Here is a tiny trained network, its code and every weight. The questions are about switching its units off for an input and a class, where a switched-off unit gives its printed mean instead of its output.

import numpy as np


def w(rows, s, z=0):
    codes = np.array(rows[::2]) - 128.0
    scale = np.full(codes.shape[1], s)
    scale[-1] = z or s
    return codes * scale


def norm(h):
    return h / np.sqrt((h * h).mean(-1, keepdims=True) + 1e-5)


def f(y):
    return y / 2 * (1 + np.tanh(0.7978845608 * (y + 0.044715 * y**3)))


def log_softmax(a):
    a = a - a.max(-1, keepdims=True)
    return a - np.log(np.exp(a).sum(-1, keepdims=True))


def net(x, mask):
    res = np.array(x, float).reshape(1, 3) / 4 @ E
    u = 0
    for l in range(2):
        y = f(norm(res) @ A[l][:, :-1].T + A[l][:, -1])
        res = res + np.where(mask[u : u + 15], y, B[l][:, -1]) @ B[l][:, :-1]
        u += 15
    return log_softmax(norm(res)[-1] @ U[:, :-1].T + U[:, -1])


A, B = {}, {}
E = w([
[131,123,94,254,170,132,221,72],'x0',
[84,148,205,115,82,71,141,114],'x1',
[130,226,83,78,130,44,104,82],'x2',
],0.0099)
A[0] = w([
[160,154,151,94,139,71,103,25,105],'0.n0',
[154,75,139,161,89,85,68,105,87],'0.n1',
[87,99,253,158,132,145,187,188,152],'0.n2',
[125,145,181,91,93,135,48,142,119],'0.n3',
[131,77,181,95,153,144,90,180,102],'0.n4',
[185,154,154,99,155,136,144,103,101],'0.n5',
[158,168,109,163,166,68,88,142,114],'0.n6',
[151,159,146,101,163,86,83,159,112],'0.n7',
[109,126,217,117,16,51,148,132,30],'0.n8',
[123,142,60,142,170,172,55,155,76],'0.n9',
[52,126,205,180,189,62,156,98,6],'0.n10',
[102,115,124,226,176,96,132,98,147],'0.n11',
[138,45,157,183,171,127,162,180,118],'0.n12',
[166,99,102,87,95,98,188,148,88],'0.n13',
[82,195,96,100,147,103,120,87,91],'0.n14',
],0.0081,0.0024)
B[0] = w([
[70,76,94,148,117,102,173,163,193],'0.n0',
[93,147,73,152,123,160,88,38,125],'0.n1',
[64,63,81,69,166,51,178,129,254],'0.n2',
[180,221,139,225,137,162,75,102,218],'0.n3',
[103,139,114,254,178,131,97,196,214],'0.n4',
[88,92,135,135,157,134,135,163,127],'0.n5',
[105,121,102,86,109,100,156,138,163],'0.n6',
[82,69,92,193,130,141,28,120,167],'0.n7',
[181,83,230,25,90,155,211,40,215],'0.n8',
[171,138,128,50,113,167,168,76,183],'0.n9',
[167,151,168,131,135,234,80,76,176],'0.n10',
[227,146,195,141,25,67,27,187,220],'0.n11',
[95,176,96,135,173,76,117,149,235],'0.n12',
[130,145,128,138,130,171,138,153,121],'0.n13',
[24,78,48,166,187,77,156,217,190],'0.n14',
],0.006,0.0056)
A[1] = w([
[145,135,137,195,123,109,193,70,180],'1.n0',
[194,81,91,110,159,179,179,165,194],'1.n1',
[74,152,131,98,88,71,172,100,251],'1.n2',
[135,153,168,136,103,147,40,126,101],'1.n3',
[117,166,137,132,123,186,32,149,74],'1.n4',
[6,100,99,153,140,145,175,198,148],'1.n5',
[116,149,174,53,168,132,69,193,130],'1.n6',
[126,1,188,131,175,150,112,166,124],'1.n7',
[171,143,70,70,164,192,130,135,98],'1.n8',
[219,97,76,69,129,176,180,106,129],'1.n9',
[203,108,91,67,179,195,122,119,67],'1.n10',
[115,196,95,128,132,68,107,167,246],'1.n11',
[114,84,134,122,80,92,115,227,206],'1.n12',
[153,158,49,108,176,125,128,151,131],'1.n13',
[102,127,169,40,110,131,115,142,167],'1.n14',
],0.0089,0.0024)
B[1] = w([
[220,154,184,113,52,176,20,198,206],'1.n0',
[65,111,174,29,111,47,117,94,214],'1.n1',
[98,56,83,68,244,206,137,111,216],'1.n2',
[206,137,154,218,123,144,89,127,169],'1.n3',
[174,145,184,223,62,65,171,159,183],'1.n4',
[43,224,40,93,178,112,40,75,231],'1.n5',
[164,132,96,169,158,86,174,144,201],'1.n6',
[67,233,17,82,138,115,143,121,255],'1.n7',
[122,71,214,111,119,164,231,56,180],'1.n8',
[85,151,255,86,118,157,143,146,170],'1.n9',
[159,106,212,82,91,108,202,35,180],'1.n10',
[66,121,116,182,126,201,146,193,217],'1.n11',
[113,124,15,158,97,64,95,126,216],'1.n12',
[79,86,170,95,146,134,110,70,208],'1.n13',
[221,118,135,195,114,201,186,109,183],'1.n14',
],0.0062,0.0061)
U = w([
[32,121,14,125,157,94,123,166,224],'0',
[249,128,139,215,60,112,88,208,176],'1',
[146,57,199,56,115,148,192,72,2],'2',
],0.012,0.00027)

Each question gives the input, the list of numbers given to net, and the class t.
The units are the neurons (one row each of A and B). Each row of codes is followed by its name. A weight is (code - 128) times the scale printed after its matrix; where a second scale follows, it is the last column's (A, B and U).
mask holds one flag per neuron, layer by layer. A switched-off neuron (its flag False) gives its mean, the last column of its row in B, instead of its output. The means were averaged over made-up inputs and are rounded, as every weight is.
A unit's drop is (log p(t) with every unit on - log p(t) with that unit switched off) / (log p(t) with every unit on - log p(t) with every unit switched off).
The circuit of an input: a set's keep is (log p(t) with only the set's units on - log p(t) with every unit switched off) / (log p(t) with every unit on - log p(t) with every unit switched off). Starting from the 12 units with the biggest drops (on a tie, the unit counted first), units are removed one at a time, each time the one whose removal leaves the highest keep (on an exact tie, the one counted first), for as long as the keep stays at least 0.8.
units of the circuit, in order: the units of the circuit, biggest drop first
most important unit: the unit with the biggest drop
k most important neurons: the k neurons with the biggest drops, biggest first
k most important neurons of layer l: the k neurons of layer l with the biggest drops, biggest first
drop when u is switched off: that unit's drop, to one decimal
input [0,4,1], class 2: units of the circuit, in order	[0.n8]
input [8,-4,-7], class 1: 3 most important neurons	[0.n11 1.n0 0.n14]
input [-6,0,-6], class 0: 2 most important neurons of layer 0	[0.n2 0.n11]
input [-5,1,4], class 1: 2 most important neurons	[0.n2 0.n3]
input [-6,-6,-1], class 1: 4 most important neurons	[0.n2 1.n4 0.n4 0.n8]
input [-6,5,-6], class 0: 4 most important neurons of layer 0	[0.n2 0.n11 0.n4 0.n10]
input [-4,7,-7], class 0: 3 most important neurons	[0.n2 0.n4 1.n7]
input [-5,-5,-1], class 1: 2 most important neurons of layer 1	[1.n4 1.n3]
input [-5,6,-6], class 0: 2 most important neurons	[0.n2 0.n4]
input [-8,-2,-8], class 0: 4 most important neurons of layer 0	[0.n11 0.n4 0.n2 0.n10]
input [-6,-7,-4], class 2: 2 most important neurons of layer 0	[0.n9 0.n11]
input [8,-4,5], class 1: 2 most important neurons	[0.n11 1.n0]
input [-7,2,-5], class 1: 2 most important neurons of layer 0	[0.n3 0.n14]
input [1,8,6], class 2: most important unit	0.n8
input [3,-8,7], class 2: drop when 1.n7 is switched off	0.1
input [3,-6,5], class 2: drop when 0.n9 is switched off	0.5
input [7,-5,1], class 1: drop when 0.n11 is switched off	0.2
